Below are the code and all the weights of a small trained network. Each question names an input and a target symbol and asks about switching units off, where a switched-off unit gives its printed mean instead of its output.

import numpy as np


def w(rows, s, z=0):
    codes = np.array(rows[::2]) - 128.0
    scale = np.full(codes.shape[1], s)
    scale[-1] = z or s
    return codes * scale


def f(y):
    return y / 2 * (1 + np.tanh(0.7978845608 * (y + 0.044715 * y**3)))


def softmax(a):
    e = np.exp(a - a.max(-1, keepdims=True))
    return e / e.sum(-1, keepdims=True)


def log_softmax(a):
    a = a - a.max(-1, keepdims=True)
    return a - np.log(np.exp(a).sum(-1, keepdims=True))


def net(x, mask):
    ids = ['αγδεζηθλμξπστψ'.index(c) for c in x.split()]
    T = len(ids)
    res = E[ids] + P[:T]
    u = 0
    for l in range(2):
        r = res
        for j in range(2):
            rows = slice(2 * j, 2 * j + 2)
            q, k, v = (r @ M[l][rows].T for M in (Q, K, V))
            z = softmax(np.where(np.tri(T) > 0, q @ k.T / 2**0.5, -1e9)) @ v
            o = O[l][rows]
            res = res + np.where(mask[u + j], z, o[:, -1]) @ o[:, :-1]
        u += 2
        y = f(res @ A[l][:, :-1].T + A[l][:, -1])
        res = res + np.where(mask[u : u + 8], y, B[l][:, -1]) @ B[l][:, :-1]
        u += 8
    return log_softmax(res[-1] @ U[:, :-1].T + U[:, -1])


Q, K, V, O, A, B = {}, {}, {}, {}, {}, {}
E = w([
[157,153,107,168,115,141,89,195,83,187,118],'α',
[198,91,197,182,120,109,116,139,133,86,156],'γ',
[171,106,93,192,84,94,161,179,159,67,145],'δ',
[135,176,77,143,87,171,138,193,136,152,138],'ε',
[248,242,165,72,194,81,166,243,119,124,106],'ζ',
[95,217,160,177,87,150,184,180,55,152,135],'η',
[156,112,106,137,121,144,156,148,64,45,136],'θ',
[115,44,217,100,235,115,25,247,146,115,112],'λ',
[147,111,97,73,179,203,65,169,78,112,120],'μ',
[143,144,189,201,111,89,180,136,59,119,116],'ξ',
[98,146,85,176,124,78,176,201,108,134,100],'π',
[173,61,111,158,172,93,88,171,86,61,123],'σ',
[145,85,169,108,134,140,130,180,172,72,138],'τ',
[150,120,95,138,182,109,72,165,33,162,100],'ψ',
],0.016)
P = w([
[71,141,158,162,182,168,68,70,160,100,136],'0',
[43,186,150,168,134,162,50,71,144,79,104],'1',
[43,117,162,142,187,170,141,86,168,140,194],'2',
[96,146,184,111,67,134,85,61,161,113,30],'3',
[112,95,173,147,177,175,150,177,172,172,203],'4',
[58,201,191,74,2,64,108,142,132,93,86],'5',
[162,41,187,139,184,161,204,211,151,185,195],'6',
[211,192,183,133,85,124,67,208,171,80,19],'7',
[110,155,161,126,204,107,102,212,94,123,245],'8',
],0.0093)
Q[0] = w([
[119,130,189,127,123,168,157,169,148,63,107],'0.h1',
[159,134,131,145,122,115,124,136,140,172,104],'0.h1',
[174,160,141,136,72,139,103,151,149,89,3],'0.h2',
[138,217,114,94,140,47,89,120,108,62,148],'0.h2',
],0.039)
K[0] = w([
[248,171,113,44,173,98,201,150,129,116,161],'0.h1',
[36,130,150,133,143,125,109,61,95,118,152],'0.h1',
[93,20,125,142,172,161,216,160,109,222,254],'0.h2',
[216,182,105,196,242,205,180,178,147,91,112],'0.h2',
],0.025)
V[0] = w([
[77,60,136,162,89,158,111,113,119,124,107],'0.h1',
[153,154,154,93,140,133,163,136,139,107,115],'0.h1',
[212,105,116,168,139,52,17,114,96,182,148],'0.h2',
[119,50,133,102,202,73,217,109,12,7,84],'0.h2',
],0.011)
O[0] = w([
[130,71,135,96,119,133,117,81,154,145,95,37],'0.h1',
[105,165,118,155,127,123,133,155,107,103,167,239],'0.h1',
[123,2,146,91,78,144,198,125,83,144,43,4],'0.h2',
[107,101,126,37,74,70,57,100,86,173,250,215],'0.h2',
],0.0067,0.0016)
A[0] = w([
[121,115,88,140,147,87,138,124,86,38,137,84],'0.n1',
[151,156,100,177,72,196,120,112,89,205,123,21],'0.n2',
[152,152,84,44,197,74,195,1,169,153,110,3],'0.n3',
[176,105,81,138,188,91,135,99,138,111,112,84],'0.n4',
[75,149,121,91,112,118,189,133,138,123,136,117],'0.n5',
[125,131,84,91,134,107,170,98,195,144,118,121],'0.n6',
[196,121,131,148,129,160,77,112,106,133,158,112],'0.n7',
[91,142,71,115,147,103,177,29,109,139,171,99],'0.n8',
],0.008,0.0035)
B[0] = w([
[129,166,137,109,82,166,111,139,166,199,150,178],'0.n1',
[133,43,164,82,158,99,113,111,124,80,99,119],'0.n2',
[130,85,195,31,239,126,205,10,187,122,52,92],'0.n3',
[110,177,137,128,113,145,158,146,168,141,111,100],'0.n4',
[199,86,118,120,169,120,45,78,122,128,135,142],'0.n5',
[157,107,124,150,137,142,88,166,103,127,129,71],'0.n6',
[56,153,134,131,104,102,212,147,120,109,120,251],'0.n7',
[130,111,147,101,115,146,120,106,135,149,134,91],'0.n8',
],0.011,0.0021)
Q[1] = w([
[81,79,112,152,192,143,182,23,176,167,166],'1.h1',
[101,137,146,111,99,120,94,36,190,86,75],'1.h1',
[170,164,156,126,70,101,98,253,63,112,94],'1.h2',
[142,92,124,149,175,138,205,196,106,176,206],'1.h2',
],0.035)
K[1] = w([
[17,134,127,157,78,135,46,63,136,76,69],'1.h1',
[51,45,101,212,185,183,164,94,139,174,215],'1.h1',
[253,165,141,50,177,95,212,210,114,157,171],'1.h2',
[155,195,149,78,63,74,76,146,112,68,39],'1.h2',
],0.031)
V[1] = w([
[117,78,172,123,133,109,116,156,230,107,145],'1.h1',
[114,120,90,164,144,30,108,164,132,197,88],'1.h1',
[168,149,254,168,122,116,142,100,86,143,144],'1.h2',
[95,146,163,78,211,129,101,145,96,168,93],'1.h2',
],0.022)
O[1] = w([
[139,56,117,240,229,197,208,117,111,195,240,102],'1.h1',
[72,131,208,157,29,195,45,3,243,137,100,92],'1.h1',
[37,112,14,126,135,6,163,69,175,77,77,130],'1.h2',
[16,105,150,158,79,66,231,210,243,157,119,254],'1.h2',
],0.0056,0.0092)
A[1] = w([
[203,97,119,120,170,131,115,44,120,131,93,106],'1.n1',
[172,118,155,182,178,191,154,153,178,134,53,3],'1.n2',
[160,250,90,154,157,146,140,134,165,117,96,55],'1.n3',
[93,73,120,89,72,78,110,123,124,165,96,111],'1.n4',
[127,192,120,79,73,128,119,116,155,135,201,151],'1.n5',
[125,105,154,132,97,151,152,122,129,141,25,126],'1.n6',
[133,178,104,110,132,130,71,145,89,73,192,62],'1.n7',
[123,68,116,87,146,82,152,23,95,119,100,21],'1.n8',
],0.011,0.0037)
B[1] = w([
[141,107,164,190,65,77,177,144,121,24,94,172],'1.n1',
[107,223,130,109,91,101,166,66,35,183,91,203],'1.n2',
[104,56,172,62,164,189,92,98,93,93,146,249],'1.n3',
[152,149,157,122,107,212,186,99,131,89,187,238],'1.n4',
[100,93,106,158,193,110,112,128,104,170,95,254],'1.n5',
[209,85,82,91,194,101,117,153,191,154,127,188],'1.n6',
[171,133,168,170,80,46,180,94,191,173,117,234],'1.n7',
[138,171,9,127,86,190,90,149,116,225,113,173],'1.n8',
],0.011,0.0068)
U = w([
[146,147,113,140,203,152,155,130,180,136,72,49],'α',
[129,50,75,152,165,155,125,141,118,126,104,94],'γ',
[156,94,141,159,142,154,142,123,129,94,139,104],'δ',
[136,139,140,114,169,169,141,114,113,127,138,75],'ε',
[133,113,122,127,160,149,133,130,150,122,140,64],'ζ',
[85,117,107,108,187,121,139,106,153,61,144,217],'η',
[135,103,119,94,147,87,115,112,131,156,166,102],'θ',
[89,83,129,138,139,150,174,123,150,146,134,31],'λ',
[130,170,146,125,123,163,126,247,143,118,132,226],'μ',
[134,188,98,120,133,153,133,112,166,113,180,110],'ξ',
[123,127,138,182,175,180,62,123,186,152,115,254],'π',
[124,23,137,84,96,148,102,118,78,148,221,89],'σ',
[162,162,106,162,252,167,139,127,164,109,205,122],'τ',
[157,97,124,118,167,188,164,125,180,116,138,81],'ψ',
],0.0046,0.0037)

Each question gives the input, a string of symbols that net reads in full, and the target symbol t.
The units are the heads (2 rows each of Q, K, V and O) and the neurons (one row each of A and B). Each row of codes is followed by its name. A weight is (code - 128) times the scale printed after its matrix; where a second scale follows, it is the last column's (O, A, B and U).
mask holds one flag per unit, layer by layer, with each layer's heads first. A switched-off unit (its flag False) gives its mean, the last column of its rows in O or B, instead of its output. The means were averaged over made-up inputs and are rounded, as every weight is.
A unit's drop is (log p(t) with every unit on - log p(t) with that unit switched off) / (log p(t) with every unit on - log p(t) with every unit switched off).
The circuit of an input: a set's keep is (log p(t) with only the set's units on - log p(t) with every unit switched off) / (log p(t) with every unit on - log p(t) with every unit switched off). Starting from the 12 units with the biggest drops (on a tie, the unit counted first), units are removed one at a time, each time the one whose removal leaves the highest keep (on an exact tie, the one counted first), for as long as the keep stays at least 0.8.
units of the circuit, in order: the units of the circuit, biggest drop first
unit that matters most: the unit with the biggest drop
k most important neurons: the k neurons with the biggest drops, biggest first
k most important neurons of layer l: the k neurons of layer l with the biggest drops, biggest first
heads that matter: for each layer, one digit per head in row order, 1 if its drop is at least 0.15 and else 0, layers parted by /
input μ μ τ ε η, target ε: unit that matters most => 0.h2
input δ π π σ μ θ δ η, target δ: 2 most important neurons of layer 1 => [1.n1 1.n7]
input μ π λ μ μ ψ π, target ψ: heads that matter => 01 / 10
input η μ μ μ μ ψ μ, target ψ: units of the circuit, in order => [1.n4 1.h1 0.h2 1.n6]
input γ λ μ α μ, target α: 2 most important neurons => [1.n6 1.n2]
input δ η ψ, target η: units of the circuit, in order => [0.h2 1.h2 1.n3 1.h1]
input π γ μ μ μ μ τ μ ψ, target μ: units of the circuit, in order => [1.h2 1.h1 1.n3]
input σ π π μ, target π: units of the circuit, in order => [1.h1 0.h2 1.n5]
input μ π π η η γ λ δ, target λ: heads that matter => 00 / 11
input π α ξ η γ, target η: units of the circuit, in order => [1.h2 0.h2 1.n3 1.h1]
input σ γ μ μ μ π η μ, target η: heads that matter => 01 / 01
input δ π η, target π: units of the circuit, in order => [1.h1 1.h2 1.n5]
input γ μ μ μ θ π, target θ: units of the circuit, in order => [0.h2 1.n7 1.h2 1.h1]
input μ λ μ ε α η σ γ, target σ: units of the circuit, in order => [0.h2]
input π π τ μ δ μ μ ξ α, target ξ: heads that matter => 00 / 01
input γ μ μ μ π μ γ μ ξ, target μ: heads that matter => 00 / 11
input η μ π μ μ, target μ: units of the circuit, in order => [1.h2 1.h1]
input η λ τ σ μ θ π ψ μ, target ψ: units of the circuit, in order => [0.h2 1.n4 1.h1 1.n6]
input μ γ δ, target γ: heads that matter => 01 / 11
input τ μ μ μ μ μ μ μ δ, target μ: units of the circuit, in order => [1.h2 1.h1 1.n3]
input η μ δ π, target δ: heads that matter => 00 / 01
input μ δ μ τ μ, target τ: units of the circuit, in order => [1.h1]
input μ π μ ε μ ψ δ η η, target η: units of the circuit, in order => [1.h2 0.h2 1.n3]
input μ μ μ π, target μ: units of the circuit, in order => [1.h2 1.h1]
input μ π π μ μ π μ π γ, target π: heads that matter => 00 / 10
input μ μ μ μ ε μ, target ε: 2 most important neurons => [1.n2 1.n3]
input μ σ ε μ μ μ μ π τ, target π: heads that matter => 00 / 10
input γ τ μ ψ μ δ λ π, target λ: units of the circuit, in order => [1.h1 1.h2]
input μ τ γ π μ η μ γ π, target γ: unit that matters most => 1.h2
input σ μ λ γ μ π ξ π, target ξ: heads that matter => 01 / 01
